Below is a small trained network, with its code and all its weights. Each question gives an input and a class and asks what happens when units are switched off, that is, made to give their printed mean instead of their output.

import numpy as np


def w(rows, s, z=0):
    codes = np.array(rows[::2]) - 128.0
    scale = np.full(codes.shape[1], s)
    scale[-1] = z or s
    return codes * scale


def norm(h):
    return h / np.sqrt((h * h).mean(-1, keepdims=True) + 1e-5)


def f(y):
    return np.maximum(y, 0)


def log_softmax(a):
    a = a - a.max(-1, keepdims=True)
    return a - np.log(np.exp(a).sum(-1, keepdims=True))


def net(x, mask):
    res = np.array(x, float).reshape(1, 8) / 4 @ E
    u = 0
    for l in range(2):
        y = f(norm(res) @ A[l][:, :-1].T + A[l][:, -1])
        res = res + np.where(mask[u : u + 9], y, B[l][:, -1]) @ B[l][:, :-1]
        u += 9
    return log_softmax(norm(res)[-1] @ U[:, :-1].T + U[:, -1])


A, B = {}, {}
E = w([
[133,202,191,107,70,103,120,218,201,110,93,187],'x0',
[157,138,161,123,183,114,131,168,78,106,201,113],'x1',
[178,109,128,114,195,147,148,136,70,74,118,160],'x2',
[117,183,138,134,102,76,159,199,82,141,165,192],'x3',
[125,129,155,100,63,113,125,98,3,102,146,218],'x4',
[96,178,112,224,118,103,143,131,120,185,147,136],'x5',
[101,123,140,75,82,156,119,91,152,125,38,85],'x6',
[121,173,195,101,167,134,95,50,157,151,86,210],'x7',
],0.0074)
A[0] = w([
[130,175,109,121,154,183,161,179,214,90,171,72,104],'L0N0',
[108,160,73,67,62,53,156,163,40,100,148,167,27],'L0N1',
[203,90,119,192,192,164,132,89,113,92,184,94,110],'L0N2',
[99,201,120,170,55,55,114,163,103,204,123,181,74],'L0N3',
[148,88,87,140,99,164,112,99,147,104,84,80,16],'L0N4',
[148,119,119,142,181,116,99,205,255,67,109,52,2],'L0N5',
[145,170,213,80,122,182,104,70,154,81,62,186,58],'L0N6',
[122,38,62,116,121,145,101,52,120,134,76,70,32],'L0N7',
[85,198,133,187,78,67,135,117,193,204,137,166,27],'L0N8',
],0.0085,0.0036)
B[0] = w([
[210,77,122,88,132,34,99,207,56,178,49,81,224],'L0N0',
[181,62,237,204,78,255,188,157,109,146,162,106,234],'L0N1',
[65,126,164,105,143,40,90,116,113,146,152,111,228],'L0N2',
[127,173,102,136,132,144,227,119,148,178,204,183,254],'L0N3',
[146,137,96,72,140,100,136,114,106,82,102,126,189],'L0N4',
[90,137,99,87,36,93,143,205,24,217,20,68,250],'L0N5',
[200,106,154,75,159,173,29,141,202,103,112,161,245],'L0N6',
[102,51,57,151,148,232,174,58,191,88,136,132,240],'L0N7',
[148,199,9,98,170,103,157,145,153,145,155,152,232],'L0N8',
],0.0085,0.0065)
A[1] = w([
[74,78,75,122,129,146,146,71,123,62,121,119,53],'L1N0',
[109,106,75,126,139,162,141,66,152,98,64,68,42],'L1N1',
[139,152,164,103,79,113,53,127,218,96,85,158,54],'L1N2',
[71,206,95,192,103,117,123,163,157,144,159,150,64],'L1N3',
[107,125,178,166,150,82,94,155,70,114,211,163,127],'L1N4',
[154,92,102,117,123,145,137,127,95,122,73,71,164],'L1N5',
[167,127,180,191,69,179,128,119,60,119,159,153,2],'L1N6',
[117,95,245,180,90,155,161,147,86,130,170,130,53],'L1N7',
[60,125,184,159,136,66,73,125,106,112,183,135,15],'L1N8',
],0.012,0.0035)
B[1] = w([
[39,142,103,156,136,185,112,27,179,128,172,116,215],'L1N0',
[69,118,141,183,55,159,124,132,153,168,192,143,235],'L1N1',
[162,151,158,52,252,157,112,171,100,73,134,163,204],'L1N2',
[169,175,97,46,86,83,202,49,98,178,138,180,201],'L1N3',
[112,118,81,174,173,94,131,78,82,70,76,107,210],'L1N4',
[119,151,194,183,106,95,84,152,169,142,133,120,254],'L1N5',
[187,81,195,158,89,158,168,212,166,80,139,42,223],'L1N6',
[178,58,188,180,90,161,168,149,80,37,160,154,238],'L1N7',
[95,140,67,122,211,119,139,66,82,75,50,106,153],'L1N8',
],0.011,0.0082)
U = w([
[80,91,51,189,207,57,127,38,51,72,88,72,1],'0',
[193,215,29,66,81,92,237,102,135,202,161,207,176],'1',
[32,61,108,188,50,227,79,37,229,164,181,91,121],'2',
[221,47,190,213,61,203,232,170,70,30,180,142,185],'3',
[202,148,181,27,226,205,32,175,178,66,88,194,10],'4',
[123,102,141,131,49,40,81,254,123,221,35,41,116],'5',
],0.014,0.0032)

Each question gives the input, the list of numbers given to net, and the class t.
The units are the neurons (one row each of A and B). Each row of codes is followed by its name. A weight is (code - 128) times the scale printed after its matrix; where a second scale follows, it is the last column's (A, B and U).
mask holds one flag per neuron, layer by layer. A switched-off neuron (its flag False) gives its mean, the last column of its row in B, instead of its output. The means were averaged over made-up inputs and are rounded, as every weight is.
A unit's drop is (log p(t) with every unit on - log p(t) with that unit switched off) / (log p(t) with every unit on - log p(t) with every unit switched off).
The circuit of an input: a set's keep is (log p(t) with only the set's units on - log p(t) with every unit switched off) / (log p(t) with every unit on - log p(t) with every unit switched off). Starting from the 12 units with the biggest drops (on a tie, the unit counted first), units are removed one at a time, each time the one whose removal leaves the highest keep (on an exact tie, the one counted first), for as long as the keep stays at least 0.8.
circuit, biggest first: the units of the circuit, biggest drop first
k most important neurons: the k neurons with the biggest drops, biggest first
k most important neurons of layer l: the k neurons of layer l with the biggest drops, biggest first
drop when u is switched off: that unit's drop, to one decimal
input [-1,2,-1,-2,6,0,7,3], class 4: circuit, biggest first => L0N6
input [6,8,-3,-4,1,5,-2,7], class 1: 3 most important neurons => L0N8, L0N3, L1N3
input [0,1,-1,1,-1,-3,5,-3], class 5: 3 most important neurons => L0N5, L0N0, L1N5
input [-7,4,-6,5,-1,0,-5,-4], class 0: 2 most important neurons => L0N2, L1N4
input [1,1,5,-8,7,6,-1,1], class 0: 2 most important neurons => L0N1, L0N2
input [4,-6,-7,1,7,3,-2,-6], class 1: 3 most important neurons => L0N8, L0N3, L1N3
input [-1,1,-3,7,-4,2,7,-6], class 5: 2 most important neurons of layer 0 => L0N0, L0N5
input [3,-6,8,-6,-1,-3,0,-6], class 2: 2 most important neurons => L0N7, L1N0
input [8,-2,4,-6,0,-5,1,-1], class 4: 2 most important neurons => L0N6, L1N2
input [-2,3,-3,-7,-5,7,-7,5], class 0: 2 most important neurons => L0N2, L0N3
input [5,2,-3,3,5,3,2,3], class 1: 2 most important neurons of layer 0 => L0N8, L0N3
input [-8,-1,4,4,3,-3,-8,5], class 0: 3 most important neurons => L0N2, L1N4, L1N8
input [-1,-1,-2,-5,6,3,-8,2], class 0: 2 most important neurons of layer 0 => L0N2, L0N1
input [-1,-3,-5,-1,-5,5,0,-4], class 5: circuit, biggest first => L0N0
input [-2,0,0,2,-5,-3,-7,3], class 5: 2 most important neurons => L0N5, L0N0
input [2,-8,-8,-7,6,-1,1,3], class 4: 2 most important neurons => L1N2, L0N6
input [3,-8,-2,8,5,3,-1,4], class 1: drop when L0N8 is switched off => 3.0
input [-3,7,6,2,-6,-8,-8,2], class 0: drop when L1N5 is switched off => 0.0
input [8,8,-4,0,-4,-1,-4,3], class 5: drop when L0N5 is switched off => 0.5
input [5,-5,-5,-4,7,2,-4,1], class 1: circuit, biggest first => L0N8
